Below are the code and all the weights of a small trained network. Each question names an input and a target symbol and asks about switching units off, where a switched-off unit gives its printed mean instead of its output.

import numpy as np


def w(rows, s, z=0):
    codes = np.array(rows[::2]) - 128.0
    scale = np.full(codes.shape[1], s)
    scale[-1] = z or s
    return codes * scale


def f(y):
    return y / 2 * (1 + np.tanh(0.7978845608 * (y + 0.044715 * y**3)))


def softmax(a):
    e = np.exp(a - a.max(-1, keepdims=True))
    return e / e.sum(-1, keepdims=True)


def log_softmax(a):
    a = a - a.max(-1, keepdims=True)
    return a - np.log(np.exp(a).sum(-1, keepdims=True))


def net(x, mask):
    ids = ['Παελστω'.index(c) for c in x.split()]
    T = len(ids)
    res = E[ids] + P[:T]
    q, k, v = (res @ M[0].T for M in (Q, K, V))
    z = softmax(np.where(np.tri(T) > 0, q @ k.T / 3**0.5, -1e9)) @ v
    res = res + np.where(mask[0], z, O[0][:, -1]) @ O[0][:, :-1]
    y = f(res @ A[0][:, :-1].T + A[0][:, -1])
    res = res + np.where(mask[1:9], y, B[0][:, -1]) @ B[0][:, :-1]
    return log_softmax(res[-1] @ U[:, :-1].T + U[:, -1])


Q, K, V, O, A, B = {}, {}, {}, {}, {}, {}
E = w([
[87,155,81,73,89,69,96],'Π',
[140,90,155,108,59,123,167],'α',
[146,77,79,122,96,125,152],'ε',
[125,122,35,144,118,168,217],'λ',
[100,58,121,78,163,129,150],'σ',
[6,146,47,96,122,187,140],'τ',
[100,141,125,173,67,77,137],'ω',
],0.016)
P = w([
[254,173,173,134,128,125,60],'0',
[168,160,157,113,161,139,78],'1',
[152,137,135,84,127,123,71],'2',
[151,112,122,84,119,84,66],'3',
[104,143,120,87,80,107,111],'4',
[99,129,102,93,99,87,131],'5',
[92,104,99,95,102,68,126],'6',
[82,115,85,117,75,68,163],'7',
[95,97,67,120,91,38,182],'8',
[91,73,61,118,94,5,161],'9',
[73,74,50,147,76,61,210],'10',
],0.0079)
Q[0] = w([
[199,175,203,244,243,170,4],'H1',
[153,66,196,111,180,141,187],'H1',
[185,209,233,185,236,255,109],'H1',
],0.0076)
K[0] = w([
[236,218,119,88,163,212,124],'H1',
[111,205,81,129,114,131,52],'H1',
[227,215,199,150,188,186,1],'H1',
],0.0075)
V[0] = w([
[200,25,200,38,176,180,201],'H1',
[131,22,15,110,153,254,223],'H1',
[54,106,81,8,253,143,118],'H1',
],0.0071)
O[0] = w([
[46,136,157,60,220,48,255,2],'H1',
[176,152,232,54,197,241,190,218],'H1',
[170,90,236,226,188,105,91,250],'H1',
],0.0095,0.0053)
A[0] = w([
[141,87,98,172,87,126,120,2],'N1',
[92,29,39,93,159,207,107,204],'N2',
[231,136,108,144,154,102,73,76],'N3',
[227,150,250,41,79,149,121,74],'N4',
[42,173,19,49,162,152,142,159],'N5',
[205,255,237,210,173,75,178,91],'N6',
[128,225,180,94,86,87,105,228],'N7',
[122,109,58,208,140,192,232,123],'N8',
],0.0069,0.0062)
B[0] = w([
[154,141,155,149,169,147,157,136],'N1',
[196,128,153,90,79,21,116,252],'N2',
[83,161,172,157,170,191,134,163],'N3',
[143,119,98,98,227,190,66,208],'N4',
[121,50,144,76,105,178,171,161],'N5',
[98,2,36,201,60,169,137,144],'N6',
[100,180,109,126,185,131,126,242],'N7',
[146,136,215,127,161,121,135,176],'N8',
],0.0098,0.005)
U = w([
[114,129,198,90,153,207,96,156],'Π',
[179,123,204,160,56,75,122,196],'α',
[185,88,103,76,98,122,130,3],'ε',
[54,112,173,187,229,59,226,247],'λ',
[79,104,154,64,100,118,174,64],'σ',
[189,111,104,201,185,166,89,63],'τ',
[189,255,160,54,154,113,185,103],'ω',
],0.0069,0.0049)

Each question gives the input, a string of symbols that net reads in full, and the target symbol t.
The units are the heads (3 rows each of Q, K, V and O) and the neurons (one row each of A and B). Each row of codes is followed by its name. A weight is (code - 128) times the scale printed after its matrix; where a second scale follows, it is the last column's (O, A, B and U).
mask holds one flag per unit, heads first, then neurons. A switched-off unit (its flag False) gives its mean, the last column of its rows in O or B, instead of its output. The means were averaged over made-up inputs and are rounded, as every weight is.
A unit's drop is (log p(t) with every unit on - log p(t) with that unit switched off) / (log p(t) with every unit on - log p(t) with every unit switched off).
The circuit of an input: a set's keep is (log p(t) with only the set's units on - log p(t) with every unit switched off) / (log p(t) with every unit on - log p(t) with every unit switched off). Starting from all 9 units, units are removed one at a time, each time the one whose removal leaves the highest keep (on an exact tie, the one counted first), for as long as the keep stays at least 0.8.
circuit, biggest first: the units of the circuit, biggest drop first
most important unit: the unit with the biggest drop
k most important neurons: the k neurons with the biggest drops, biggest first
drop when u is switched off: that unit's drop, to one decimal
input ε Π τ Π σ Π α ω ω λ, target α: most important unit	N2
input τ ε Π Π τ τ σ, target τ: circuit, biggest first	(H1; N4; N6)
input Π σ λ Π τ τ τ τ σ, target τ: circuit, biggest first	(H1; N6; N4)
input Π ω σ, target α: circuit, biggest first	(H1; N2; N4)
input Π ε ε α τ, target σ: 2 most important neurons	(N5; N4)
input ε λ Π τ λ λ τ λ τ τ α, target τ: circuit, biggest first	(H1; N4; N6)
input τ τ α, target τ: circuit, biggest first	(N4; N8)
input Π τ ω τ τ, target α: circuit, biggest first	(N2; N4)
input Π α Π ε τ Π σ τ Π, target Π: 3 most important neurons	(N2; N4; N3)
input Π Π λ Π λ ω λ σ τ α, target Π: circuit, biggest first	(H1; N4)
input Π σ σ λ λ, target λ: 2 most important neurons	(N6; N8)
input Π α σ ω, target λ: 2 most important neurons	(N2; N7)
input Π λ λ, target ω: 2 most important neurons	(N2; N8)
input τ Π Π λ α λ Π λ Π α α, target σ: circuit, biggest first	(H1)
input Π Π λ λ Π Π τ α Π ε ε, target ω: drop when N5 is switched off	0.0
input Π λ λ Π σ, target λ: drop when H1 is switched off	1.6
input α τ ω ω Π, target ε: drop when H1 is switched off	1.4
input Π Π ε ε Π ω Π τ τ λ σ, target Π: drop when H1 is switched off	2.5
